Here is a tiny trained network, its code and every weight. The questions are about switching its units off for an input and a class, where a switched-off unit gives its printed mean instead of its output.

import numpy as np


def w(rows, s, z=0):
    codes = np.array(rows[::2]) - 128.0
    scale = np.full(codes.shape[1], s)
    scale[-1] = z or s
    return codes * scale


def f(y):
    return np.maximum(y, 0)


def log_softmax(a):
    a = a - a.max(-1, keepdims=True)
    return a - np.log(np.exp(a).sum(-1, keepdims=True))


def net(x, mask):
    res = np.array(x, float).reshape(1, 3) / 4 @ E
    y = f(res @ A[0][:, :-1].T + A[0][:, -1])
    res = res + np.where(mask, y, B[0][:, -1]) @ B[0][:, :-1]
    return log_softmax(res[-1] @ U[:, :-1].T + U[:, -1])


A, B = {}, {}
E = w([
[230,173,38,235,192,146,198],'x0',
[207,142,22,50,47,35,111],'x1',
[230,254,180,117,114,201,16],'x2',
],0.0079)
A[0] = w([
[91,90,215,151,185,192,111,50],'n0',
[188,173,175,109,119,169,46,73],'n1',
[72,90,121,167,121,78,174,117],'n2',
[148,190,150,134,72,201,33,94],'n3',
[151,179,107,131,164,154,182,163],'n4',
[155,148,1,128,23,80,65,30],'n5',
[50,34,118,147,96,54,188,52],'n6',
[63,51,84,112,193,80,206,44],'n7',
[172,124,47,3,74,73,116,3],'n8',
[213,145,59,202,210,141,158,110],'n9',
[22,111,175,58,81,116,11,134],'n10',
[71,138,192,97,106,90,107,75],'n11',
[156,207,148,93,141,181,41,53],'n12',
[181,239,127,164,135,179,70,121],'n13',
[82,128,166,159,209,187,126,46],'n14',
[72,82,141,131,100,65,143,111],'n15',
[175,153,83,207,148,141,158,77],'n16',
[89,153,227,99,159,191,192,49],'n17',
[188,100,95,84,78,78,108,1],'n18',
[93,116,166,173,216,223,142,52],'n19',
[58,102,240,19,65,116,85,145],'n20',
[194,145,105,216,173,156,188,90],'n21',
[209,178,207,123,119,160,60,70],'n22',
[177,181,105,162,167,151,199,148],'n23',
[58,129,210,204,167,215,126,52],'n24',
[134,83,82,177,181,81,174,123],'n25',
[72,103,99,128,166,90,167,49],'n26',
],0.0092,0.0029)
B[0] = w([
[180,120,183,98,93,49,176,199],'n0',
[101,88,96,99,131,222,186,196],'n1',
[121,135,131,91,132,193,115,195],'n2',
[87,107,111,78,131,193,146,201],'n3',
[113,144,99,176,162,133,116,182],'n4',
[191,70,229,100,44,25,146,210],'n5',
[89,130,117,82,117,218,191,232],'n6',
[122,125,124,40,140,237,156,226],'n7',
[221,94,212,95,68,63,134,209],'n8',
[93,154,94,226,179,66,61,240],'n9',
[80,181,61,239,218,80,70,236],'n10',
[132,149,86,167,134,112,82,180],'n11',
[87,88,125,95,124,212,166,197],'n12',
[67,138,123,97,118,206,150,219],'n13',
[201,71,186,123,53,74,154,188],'n14',
[76,156,128,104,147,190,124,190],'n15',
[109,156,66,175,173,91,99,202],'n16',
[202,101,157,105,130,81,137,186],'n17',
[165,75,163,119,83,62,151,175],'n18',
[163,114,181,96,51,38,154,205],'n19',
[73,212,18,255,214,57,6,246],'n20',
[123,178,90,186,161,79,90,221],'n21',
[87,111,110,63,105,219,156,202],'n22',
[99,188,96,191,157,110,120,207],'n23',
[208,99,192,63,75,37,157,218],'n24',
[38,150,112,124,164,186,161,202],'n25',
[91,127,135,113,118,181,179,181],'n26',
],0.0076,0.012)
U = w([
[110,181,62,254,169,88,75,250],'0',
[100,134,106,74,117,254,156,48],'1',
[239,111,179,109,64,25,141,46],'2',
],0.013,0.0021)

Each question gives the input, the list of numbers given to net, and the class t.
The units are the neurons (one row each of A and B). Each row of codes is followed by its name. A weight is (code - 128) times the scale printed after its matrix; where a second scale follows, it is the last column's (A, B and U).
mask holds one flag per neuron, in row order. A switched-off neuron (its flag False) gives its mean, the last column of its row in B, instead of its output. The means were averaged over made-up inputs and are rounded, as every weight is.
A unit's drop is (log p(t) with every unit on - log p(t) with that unit switched off) / (log p(t) with every unit on - log p(t) with every unit switched off).
The circuit of an input: a set's keep is (log p(t) with only the set's units on - log p(t) with every unit switched off) / (log p(t) with every unit on - log p(t) with every unit switched off). Starting from the 12 units with the biggest drops (on a tie, the unit counted first), units are removed one at a time, each time the one whose removal leaves the highest keep (on an exact tie, the one counted first), for as long as the keep stays at least 0.8.
circuit, biggest first: the units of the circuit, biggest drop first
most important unit: the unit with the biggest drop
k most important neurons: the k neurons with the biggest drops, biggest first
drop when u is switched off: that unit's drop, to one decimal
input [-2,-8,6], class 2: most important unit => n24
input [-8,0,8], class 0: 3 most important neurons => [n20, n10, n7]
input [-1,5,-4], class 2: 2 most important neurons => [n8, n5]
input [-8,8,-6], class 0: 3 most important neurons => [n20, n10, n24]
input [-8,-8,5], class 0: 3 most important neurons => [n20, n10, n5]
input [6,-8,-1], class 2: 2 most important neurons => [n24, n19]
input [-3,-8,-8], class 1: 2 most important neurons => [n7, n6]
input [3,4,-2], class 2: 3 most important neurons => [n20, n10, n5]
input [3,-7,8], class 1: 2 most important neurons => [n13, n22]
input [5,1,-7], class 1: 2 most important neurons => [n7, n20]
input [-8,-8,6], class 0: 4 most important neurons => [n20, n10, n5, n8]
input [-5,3,-6], class 1: 4 most important neurons => [n6, n7, n9, n21]
input [0,7,5], class 2: 2 most important neurons => [n5, n8]
input [5,8,5], class 2: circuit, biggest first => [n5]
input [-7,-7,7], class 0: 3 most important neurons => [n20, n10, n7]
input [-7,6,-5], class 0: drop when n10 is switched off => 1.6
input [-8,-3,7], class 0: drop when n10 is switched off => 6.4
input [-8,7,-2], class 0: drop when n10 is switched off => 2.8
input [-8,7,-7], class 0: drop when n10 is switched off => 2.9
input [-8,-2,6], class 0: most important unit => n20
